Below are the code and all the weights of a small trained network. Each question names an input and a class and asks about switching units off, where a switched-off unit gives its printed mean instead of its output.

import numpy as np


def w(rows, s, z=0):
    codes = np.array(rows[::2]) - 128.0
    scale = np.full(codes.shape[1], s)
    scale[-1] = z or s
    return codes * scale


def norm(h):
    return h / np.sqrt((h * h).mean(-1, keepdims=True) + 1e-5)


def f(y):
    return y / 2 * (1 + np.tanh(0.7978845608 * (y + 0.044715 * y**3)))


def log_softmax(a):
    a = a - a.max(-1, keepdims=True)
    return a - np.log(np.exp(a).sum(-1, keepdims=True))


def net(x, mask):
    res = np.array(x, float).reshape(1, 5) / 4 @ E
    u = 0
    for l in range(4):
        y = f(norm(res) @ A[l][:, :-1].T + A[l][:, -1])
        res = res + np.where(mask[u : u + 10], y, B[l][:, -1]) @ B[l][:, :-1]
        u += 10
    return log_softmax(norm(res)[-1] @ U[:, :-1].T + U[:, -1])


A, B = {}, {}
E = w([
[92,197,29,149,208,88],'x0',
[44,119,152,101,144,129],'x1',
[105,131,121,179,128,206],'x2',
[142,3,67,88,164,153],'x3',
[128,130,126,127,127,128],'x4',
],0.0027)
A[0] = w([
[156,126,122,58,107,52,53],'0.n1',
[14,114,162,105,139,122,101],'0.n2',
[84,116,177,114,131,129,152],'0.n3',
[202,131,101,160,109,145,94],'0.n4',
[115,116,147,204,155,205,27],'0.n5',
[153,105,158,94,104,33,98],'0.n6',
[124,75,115,95,36,132,116],'0.n7',
[124,149,128,80,87,167,20],'0.n8',
[253,149,103,172,111,135,113],'0.n9',
[111,125,100,193,88,210,6],'0.n10',
],0.0056,0.0016)
B[0] = w([
[132,197,109,75,167,200,158],'0.n1',
[111,116,65,61,62,103,247],'0.n2',
[186,111,50,159,55,120,199],'0.n3',
[87,100,114,87,115,109,159],'0.n4',
[179,202,110,35,132,168,162],'0.n5',
[155,163,122,112,114,241,192],'0.n6',
[186,89,135,176,138,135,216],'0.n7',
[162,124,141,139,113,123,97],'0.n8',
[1,106,101,55,69,82,226],'0.n9',
[205,157,127,36,144,133,158],'0.n10',
],0.0049,0.0015)
A[1] = w([
[46,92,83,113,61,145,43],'1.n1',
[138,178,223,194,104,11,28],'1.n2',
[181,198,206,10,156,102,116],'1.n3',
[138,170,177,170,123,88,2],'1.n4',
[163,253,101,148,37,158,38],'1.n5',
[139,183,172,155,63,68,86],'1.n6',
[86,122,145,111,124,156,26],'1.n7',
[197,191,123,113,89,114,76],'1.n8',
[166,29,212,118,92,158,87],'1.n9',
[56,89,161,170,198,102,125],'1.n10',
],0.0043,0.00081)
B[1] = w([
[89,134,172,122,135,35,206],'1.n1',
[71,69,150,143,179,228,152],'1.n2',
[141,104,66,88,104,252,170],'1.n3',
[89,134,187,143,166,168,105],'1.n4',
[96,60,97,126,143,193,244],'1.n5',
[40,68,221,224,135,137,178],'1.n6',
[142,128,124,117,108,144,121],'1.n7',
[49,90,105,128,121,147,159],'1.n8',
[131,231,118,163,160,101,255],'1.n9',
[238,118,116,157,164,124,119],'1.n10',
],0.004,0.0019)
A[2] = w([
[147,170,96,45,81,195,127],'2.n1',
[41,119,134,70,1,23,4],'2.n2',
[189,180,129,198,195,209,181],'2.n3',
[121,166,140,97,184,98,104],'2.n4',
[179,204,162,68,167,76,165],'2.n5',
[38,81,76,118,126,156,96],'2.n6',
[120,154,160,111,134,123,67],'2.n7',
[167,104,245,194,65,94,22],'2.n8',
[240,142,73,117,154,99,37],'2.n9',
[128,141,94,101,204,20,58],'2.n10',
],0.004,0.0017)
B[2] = w([
[124,178,38,100,69,130,250],'2.n1',
[124,23,99,135,84,2,231],'2.n2',
[64,101,62,140,68,41,158],'2.n3',
[146,176,99,178,121,189,116],'2.n4',
[132,88,73,229,99,222,139],'2.n5',
[181,129,94,153,115,58,233],'2.n6',
[178,55,110,90,142,183,84],'2.n7',
[179,213,140,176,137,87,134],'2.n8',
[62,35,118,162,91,130,180],'2.n9',
[160,181,174,225,84,204,213],'2.n10',
],0.0029,0.0014)
A[3] = w([
[168,64,126,145,173,121,118],'3.n1',
[97,149,79,177,148,130,220],'3.n2',
[104,113,54,144,136,178,200],'3.n3',
[104,167,150,205,185,106,251],'3.n4',
[134,69,86,147,108,89,197],'3.n5',
[73,164,180,163,109,156,83],'3.n6',
[158,110,254,88,29,171,228],'3.n7',
[191,56,95,76,189,151,111],'3.n8',
[146,149,183,134,113,120,93],'3.n9',
[182,77,105,117,160,116,105],'3.n10',
],0.0053,0.0014)
B[3] = w([
[73,108,167,177,159,198,141],'3.n1',
[228,111,184,88,124,112,196],'3.n2',
[171,136,242,89,79,142,221],'3.n3',
[219,67,107,118,116,123,172],'3.n4',
[90,94,252,212,83,133,221],'3.n5',
[79,7,138,109,168,175,159],'3.n6',
[182,174,49,141,213,46,252],'3.n7',
[28,193,130,97,141,169,185],'3.n8',
[186,144,57,131,219,146,112],'3.n9',
[40,177,171,169,171,156,156],'3.n10',
],0.0036,0.0029)
U = w([
[39,93,182,187,191,208,112],'0',
[254,170,94,186,191,82,120],'1',
[118,204,72,40,95,193,86],'2',
[139,109,133,143,76,126,254],'3',
[88,102,118,124,61,20,58],'4',
],0.0092,0.0059)

Each question gives the input, the list of numbers given to net, and the class t.
The units are the neurons (one row each of A and B). Each row of codes is followed by its name. A weight is (code - 128) times the scale printed after its matrix; where a second scale follows, it is the last column's (A, B and U).
mask holds one flag per neuron, layer by layer. A switched-off neuron (its flag False) gives its mean, the last column of its row in B, instead of its output. The means were averaged over made-up inputs and are rounded, as every weight is.
A unit's drop is (log p(t) with every unit on - log p(t) with that unit switched off) / (log p(t) with every unit on - log p(t) with every unit switched off).
The circuit of an input: a set's keep is (log p(t) with only the set's units on - log p(t) with every unit switched off) / (log p(t) with every unit on - log p(t) with every unit switched off). Starting from the 12 units with the biggest drops (on a tie, the unit counted first), units are removed one at a time, each time the one whose removal leaves the highest keep (on an exact tie, the one counted first), for as long as the keep stays at least 0.8.
circuit, biggest first: the units of the circuit, biggest drop first
most important unit: the unit with the biggest drop
k most important neurons: the k neurons with the biggest drops, biggest first
k most important neurons of layer l: the k neurons of layer l with the biggest drops, biggest first
drop when u is switched off: that unit's drop, to one decimal
input [-1,-7,6,-3,-4], class 4: most important neuron of layer 2	2.n2
input [-7,7,-6,-2,5], class 1: circuit, biggest first	3.n7, 0.n9
input [-3,4,-7,3,0], class 2: circuit, biggest first	0.n1, 0.n6
input [-7,5,6,-4,7], class 1: circuit, biggest first	3.n7, 0.n9
input [6,1,5,-5,-6], class 1: circuit, biggest first	3.n4, 3.n2
input [-5,6,-7,1,-5], class 2: 2 most important neurons	0.n6, 0.n1
input [4,-8,-7,0,-6], class 4: 2 most important neurons	0.n9, 0.n5
input [-6,8,2,-6,3], class 4: 2 most important neurons	0.n2, 0.n3
input [2,-4,6,7,4], class 0: circuit, biggest first	0.n2, 3.n1, 0.n3
input [6,-4,-7,-1,-6], class 2: 3 most important neurons	0.n1, 0.n6, 1.n3
input [-2,3,2,-5,5], class 0: 2 most important neurons	0.n9, 1.n6
input [-6,5,7,3,-5], class 2: circuit, biggest first	0.n5, 0.n10, 1.n6
input [-4,-5,7,5,5], class 2: circuit, biggest first	0.n5, 0.n10, 3.n8
input [4,7,5,0,5], class 4: circuit, biggest first	0.n2, 2.n2, 1.n1
input [-5,-4,3,-1,1], class 1: circuit, biggest first	3.n7
input [7,3,6,5,-6], class 1: 3 most important neurons of layer 0	0.n6, 0.n1, 0.n7
input [-3,-6,8,-4,-3], class 2: 2 most important neurons of layer 0	0.n10, 0.n5
input [2,2,-2,0,3], class 3: 2 most important neurons of layer 2	2.n10, 2.n5
input [-7,7,-8,-1,3], class 2: 2 most important neurons	0.n6, 0.n1
input [-5,7,1,-1,1], class 4: most important unit	0.n2
input [-8,-2,-3,8,3], class 0: 2 most important neurons of layer 2	2.n10, 2.n9
input [4,-2,8,-5,5], class 2: 3 most important neurons	0.n5, 0.n10, 3.n5
input [-2,-8,-3,4,4], class 4: drop when 0.n9 is switched off	1.4
input [2,7,2,0,1], class 4: drop when 0.n2 is switched off	0.4
input [3,2,1,6,1], class 0: drop when 1.n9 is switched off	0.2
input [8,6,-3,0,-8], class 1: drop when 0.n9 is switched off	0.5
input [0,3,-5,-7,0], class 0: most important unit	1.n6
input [-6,-3,4,-1,2], class 1: 2 most important neurons of layer 0	0.n1, 0.n2
input [-7,-4,5,8,2], class 0: 2 most important neurons of layer 3	3.n8, 3.n10
